Below are the code and all the weights of a small trained network. Each question names an input and a class and asks about switching units off, where a switched-off unit gives its printed mean instead of its output.

import numpy as np


def w(rows, s, z=0):
    codes = np.array(rows[::2]) - 128.0
    scale = np.full(codes.shape[1], s)
    scale[-1] = z or s
    return codes * scale


def f(y):
    return np.maximum(y, 0)


def log_softmax(a):
    a = a - a.max(-1, keepdims=True)
    return a - np.log(np.exp(a).sum(-1, keepdims=True))


def net(x, mask):
    res = np.array(x, float).reshape(1, 6) / 4 @ E
    y = f(res @ A[0][:, :-1].T + A[0][:, -1])
    res = res + np.where(mask, y, B[0][:, -1]) @ B[0][:, :-1]
    return log_softmax(res[-1] @ U[:, :-1].T + U[:, -1])


A, B = {}, {}
E = w([
[183,118,180,90,83,155,97,189],'x0',
[67,167,144,170,128,190,78,160],'x1',
[148,138,124,138,130,139,125,123],'x2',
[158,243,184,138,195,64,112,115],'x3',
[117,151,87,6,146,189,190,125],'x4',
[124,167,90,150,79,102,197,190],'x5',
],0.011)
A[0] = w([
[127,201,148,188,140,86,114,102,253],'n0',
[186,138,71,193,103,111,171,186,95],'n1',
[164,95,177,121,147,156,105,196,104],'n2',
[162,54,104,183,147,145,129,157,109],'n3',
[130,176,189,110,158,118,98,71,219],'n4',
[123,46,116,125,148,168,155,159,12],'n5',
[170,182,181,87,149,81,125,119,234],'n6',
[172,96,217,125,126,116,143,189,49],'n7',
[208,156,138,144,133,202,102,148,225],'n8',
[132,134,177,200,111,162,116,128,14],'n9',
[200,98,84,97,157,86,153,150,73],'n10',
[76,121,56,122,160,139,123,78,232],'n11',
[75,127,68,124,195,123,139,117,63],'n12',
[45,179,156,154,104,231,67,120,206],'n13',
[101,152,99,90,186,178,122,192,49],'n14',
[168,126,165,208,69,68,53,81,87],'n15',
[176,142,164,99,60,117,144,187,58],'n16',
[254,107,94,68,137,73,160,93,149],'n17',
[126,175,145,41,129,193,147,109,5],'n18',
[222,63,167,125,120,40,191,78,155],'n19',
[135,113,73,209,188,125,130,136,92],'n20',
[116,163,108,59,94,153,159,118,37],'n21',
[115,158,74,180,150,158,168,52,60],'n22',
[127,186,75,169,90,127,164,185,97],'n23',
[129,222,192,116,147,104,96,147,167],'n24',
[130,101,152,249,93,41,112,158,42],'n25',
[153,159,73,58,143,176,165,115,58],'n26',
[124,140,209,129,59,139,150,109,43],'n27',
[92,164,172,156,144,168,139,135,232],'n28',
[137,199,102,137,68,79,184,222,81],'n29',
[87,158,151,81,151,194,168,137,20],'n30',
[147,116,165,100,160,177,71,75,40],'n31',
[118,81,152,166,54,103,119,123,60],'n32',
[135,39,198,188,95,69,62,154,17],'n33',
[122,10,87,156,64,219,96,105,252],'n34',
[198,105,210,65,148,187,100,214,39],'n35',
[135,175,88,182,139,106,103,70,119],'n36',
[110,176,171,120,105,14,75,125,35],'n37',
[208,129,142,86,85,128,97,161,69],'n38',
[129,121,89,74,183,150,157,141,149],'n39',
[73,184,106,135,149,129,101,195,146],'n40',
[161,84,167,87,181,158,12,52,138],'n41',
[126,184,115,160,81,130,185,162,56],'n42',
[132,122,211,82,84,154,91,181,93],'n43',
],0.0096,0.0043)
B[0] = w([
[113,114,149,108,109,118,170,175,233],'n0',
[65,107,151,46,118,163,99,85,179],'n1',
[108,89,129,177,163,63,178,110,171],'n2',
[177,191,92,126,66,177,140,152,166],'n3',
[109,131,126,86,56,139,193,151,218],'n4',
[102,200,116,161,98,150,135,75,160],'n5',
[110,202,111,91,91,182,215,191,225],'n6',
[92,150,93,168,175,88,146,107,169],'n7',
[137,101,130,121,122,86,165,163,191],'n8',
[161,122,153,169,131,135,56,122,161],'n9',
[127,133,221,135,134,119,46,175,164],'n10',
[140,82,103,146,117,106,181,148,195],'n11',
[122,112,80,184,149,88,144,122,162],'n12',
[131,23,175,150,57,58,91,201,226],'n13',
[169,137,135,153,132,145,16,150,161],'n14',
[134,137,60,100,143,151,80,105,213],'n15',
[86,80,79,140,176,62,160,82,174],'n16',
[123,91,131,166,50,108,68,163,208],'n17',
[186,201,81,157,156,160,49,101,175],'n18',
[183,104,227,142,33,58,76,165,207],'n19',
[95,159,117,145,149,99,127,171,165],'n20',
[149,198,116,123,144,144,85,136,161],'n21',
[91,68,53,206,178,74,160,97,167],'n22',
[67,79,206,39,179,118,110,65,179],'n23',
[142,192,85,135,71,173,170,136,231],'n24',
[150,155,62,111,183,146,53,141,211],'n25',
[151,178,95,129,130,140,56,139,176],'n26',
[89,132,115,168,159,124,111,109,143],'n27',
[136,129,122,125,79,66,105,193,190],'n28',
[35,91,157,61,164,164,126,32,197],'n29',
[182,177,105,187,178,139,24,134,163],'n30',
[86,121,171,81,149,141,116,28,174],'n31',
[132,198,96,98,164,167,118,147,164],'n32',
[166,182,89,104,150,151,68,125,198],'n33',
[105,214,125,104,67,163,227,163,250],'n34',
[108,136,46,172,135,62,156,74,197],'n35',
[148,156,81,120,134,92,150,102,178],'n36',
[111,177,90,157,83,209,126,121,192],'n37',
[108,143,103,162,140,66,195,97,173],'n38',
[158,136,105,113,104,114,79,145,175],'n39',
[117,95,198,143,29,108,128,137,180],'n40',
[27,53,155,3,161,148,125,45,223],'n41',
[79,80,164,51,179,146,110,77,166],'n42',
[135,91,90,172,155,53,171,124,185],'n43',
],0.007,0.013)
U = w([
[183,210,96,150,181,159,13,106,25],'0',
[131,198,141,132,57,197,210,125,72],'1',
[83,90,211,63,171,148,108,14,102],'2',
[157,94,236,198,48,67,60,156,147],'3',
[134,121,71,224,214,3,195,80,47],'4',
[134,137,129,110,108,113,134,145,254],'5',
[214,73,189,69,197,135,206,252,181],'6',
],0.0082,0.0055)

Each question gives the input, the list of numbers given to net, and the class t.
The units are the neurons (one row each of A and B). Each row of codes is followed by its name. A weight is (code - 128) times the scale printed after its matrix; where a second scale follows, it is the last column's (A, B and U).
mask holds one flag per neuron, in row order. A switched-off neuron (its flag False) gives its mean, the last column of its row in B, instead of its output. The means were averaged over made-up inputs and are rounded, as every weight is.
A unit's drop is (log p(t) with every unit on - log p(t) with that unit switched off) / (log p(t) with every unit on - log p(t) with every unit switched off).
The circuit of an input: a set's keep is (log p(t) with only the set's units on - log p(t) with every unit switched off) / (log p(t) with every unit on - log p(t) with every unit switched off). Starting from the 12 units with the biggest drops (on a tie, the unit counted first), units are removed one at a time, each time the one whose removal leaves the highest keep (on an exact tie, the one counted first), for as long as the keep stays at least 0.8.
units of the circuit, in order: the units of the circuit, biggest drop first
most important unit: the unit with the biggest drop
k most important neurons: the k neurons with the biggest drops, biggest first
drop when u is switched off: that unit's drop, to one decimal
input [5,5,-2,8,1,-5], class 1: most important unit	n24
input [6,-8,2,-5,2,-7], class 3: 4 most important neurons	n19, n17, n29, n10
input [-7,3,7,6,8,-7], class 0: 4 most important neurons	n18, n30, n26, n14
input [8,3,1,4,0,8], class 2: units of the circuit, in order	n29, n23
input [-6,-5,7,0,-7,-2], class 0: units of the circuit, in order	n25, n15
input [-7,-7,0,0,3,-5], class 3: units of the circuit, in order	n19, n17
input [4,-5,-5,4,0,6], class 2: units of the circuit, in order	n29, n34
input [2,8,4,-1,1,7], class 3: 4 most important neurons	n13, n41, n40, n28
input [-8,-4,6,-6,6,-2], class 4: 3 most important neurons	n22, n11, n12
input [-8,-8,7,6,2,8], class 2: units of the circuit, in order	n29, n1
input [4,1,3,-2,6,7], class 2: 2 most important neurons	n29, n23
input [5,-4,-7,7,-7,-5], class 0: 4 most important neurons	n33, n25, n15, n34
input [1,8,3,3,1,8], class 2: 3 most important neurons	n29, n23, n42
input [-6,-2,-1,6,4,0], class 1: units of the circuit, in order	n6
input [-6,7,-6,-3,-4,-3], class 3: 2 most important neurons	n13, n6
input [5,-5,-6,-8,-8,7], class 0: units of the circuit, in order	n25, n33
input [-6,5,-3,1,4,-3], class 4: units of the circuit, in order	n22, n12
input [-1,4,0,-3,-6,7], class 2: 4 most important neurons	n23, n29, n1, n42
input [3,-6,-4,-7,2,0], class 1: 3 most important neurons	n34, n13, n5
input [-6,6,-2,3,-7,7], class 0: 3 most important neurons	n25, n41, n15
input [-8,5,-5,4,1,0], class 4: units of the circuit, in order	n22
input [1,7,0,2,7,-2], class 0: 2 most important neurons	n18, n30
input [8,0,6,-4,0,7], class 4: drop when n38 is switched off	0.2
